Below are the code and all the weights of a small trained network. Each question names an input and a class and asks about switching units off, where a switched-off unit gives its printed mean instead of its output.

import numpy as np


def w(rows, s, z=0):
    codes = np.array(rows[::2]) - 128.0
    scale = np.full(codes.shape[1], s)
    scale[-1] = z or s
    return codes * scale


def f(y):
    return y / 2 * (1 + np.tanh(0.7978845608 * (y + 0.044715 * y**3)))


def log_softmax(a):
    a = a - a.max(-1, keepdims=True)
    return a - np.log(np.exp(a).sum(-1, keepdims=True))


def net(x, mask):
    res = np.array(x, float).reshape(1, 4) / 4 @ E
    y = f(res @ A[0][:, :-1].T + A[0][:, -1])
    res = res + np.where(mask, y, B[0][:, -1]) @ B[0][:, :-1]
    return log_softmax(res[-1] @ U[:, :-1].T + U[:, -1])


A, B = {}, {}
E = w([
[134,26,78,130,198,51],'x0',
[176,225,102,196,224,120],'x1',
[21,74,208,254,174,159],'x2',
[131,186,4,120,235,225],'x3',
],0.0096)
A[0] = w([
[65,87,143,104,192,125,122],'N1',
[240,145,150,149,181,132,233],'N2',
[98,129,212,106,127,105,161],'N3',
[61,106,215,77,80,120,203],'N4',
[184,201,124,121,140,131,158],'N5',
[149,122,77,107,51,142,195],'N6',
[103,74,167,144,184,111,172],'N7',
[92,131,46,102,164,205,201],'N8',
[212,200,97,129,151,78,201],'N9',
[146,166,69,137,81,170,180],'N10',
[155,86,170,197,76,139,182],'N11',
[160,79,115,99,83,178,98],'N12',
[113,171,82,129,197,141,161],'N13',
[134,156,87,17,66,103,184],'N14',
[189,197,100,157,160,64,230],'N15',
[79,156,139,200,155,152,156],'N16',
[103,90,225,229,132,130,252],'N17',
[127,136,133,49,150,180,164],'N18',
[13,78,125,168,244,173,222],'N19',
],0.011,0.0034)
B[0] = w([
[137,88,165,155,80,137,168],'N1',
[48,93,103,68,55,115,196],'N2',
[177,214,57,126,132,85,184],'N3',
[194,204,142,124,182,123,223],'N4',
[1,97,89,38,110,90,193],'N5',
[180,134,205,51,154,185,182],'N6',
[124,120,128,220,126,125,189],'N7',
[166,64,105,115,165,158,220],'N8',
[37,48,78,47,114,126,218],'N9',
[146,111,179,53,154,124,181],'N10',
[172,212,93,125,79,159,190],'N11',
[96,135,166,96,185,151,158],'N12',
[132,113,108,138,80,130,206],'N13',
[155,131,215,67,174,132,227],'N14',
[45,121,10,50,48,126,212],'N15',
[119,166,109,181,90,129,197],'N16',
[241,127,27,211,48,174,252],'N17',
[160,87,157,98,116,96,169],'N18',
[95,71,178,173,85,219,254],'N19',
],0.0073,0.014)
U = w([
[154,218,132,157,128,121,247],'0',
[145,146,245,100,212,161,159],'1',
[119,145,131,129,177,47,14],'2',
[102,84,170,229,123,194,62],'3',
[56,112,93,98,77,114,114],'4',
],0.012,0.0013)

Each question gives the input, the list of numbers given to net, and the class t.
The units are the neurons (one row each of A and B). Each row of codes is followed by its name. A weight is (code - 128) times the scale printed after its matrix; where a second scale follows, it is the last column's (A, B and U).
mask holds one flag per neuron, in row order. A switched-off neuron (its flag False) gives its mean, the last column of its row in B, instead of its output. The means were averaged over made-up inputs and are rounded, as every weight is.
A unit's drop is (log p(t) with every unit on - log p(t) with that unit switched off) / (log p(t) with every unit on - log p(t) with every unit switched off).
The circuit of an input: a set's keep is (log p(t) with only the set's units on - log p(t) with every unit switched off) / (log p(t) with every unit on - log p(t) with every unit switched off). Starting from the 12 units with the biggest drops (on a tie, the unit counted first), units are removed one at a time, each time the one whose removal leaves the highest keep (on an exact tie, the one counted first), for as long as the keep stays at least 0.8.
units of the circuit, in order: the units of the circuit, biggest drop first
top k neurons: the k neurons with the biggest drops, biggest first
drop when u is switched off: that unit's drop, to one decimal
input [0,6,3,3], class 4: units of the circuit, in order => N15
input [8,-4,-7,5], class 1: units of the circuit, in order => N14; N6
input [5,-5,6,-7], class 0: units of the circuit, in order => N4; N3
input [-7,-8,4,8], class 3: top 3 neurons => N14; N19; N16
input [0,-3,1,5], class 3: top 2 neurons => N14; N4
input [8,2,-1,-4], class 2: top 2 neurons => N19; N5
input [0,-2,0,6], class 3: top 4 neurons => N15; N14; N4; N9
input [-6,-6,-2,-8], class 0: top 2 neurons => N3; N11
input [0,-1,1,8], class 3: top 2 neurons => N19; N15
input [4,-7,4,-4], class 3: top 2 neurons => N7; N1
input [-7,-3,-3,-6], class 1: drop when N14 is switched off => 0.1
input [-7,-1,3,2], class 0: drop when N4 is switched off => -0.1
input [-5,0,-4,0], class 1: drop when N14 is switched off => 0.3
input [7,-6,-1,5], class 3: top neuron => N4
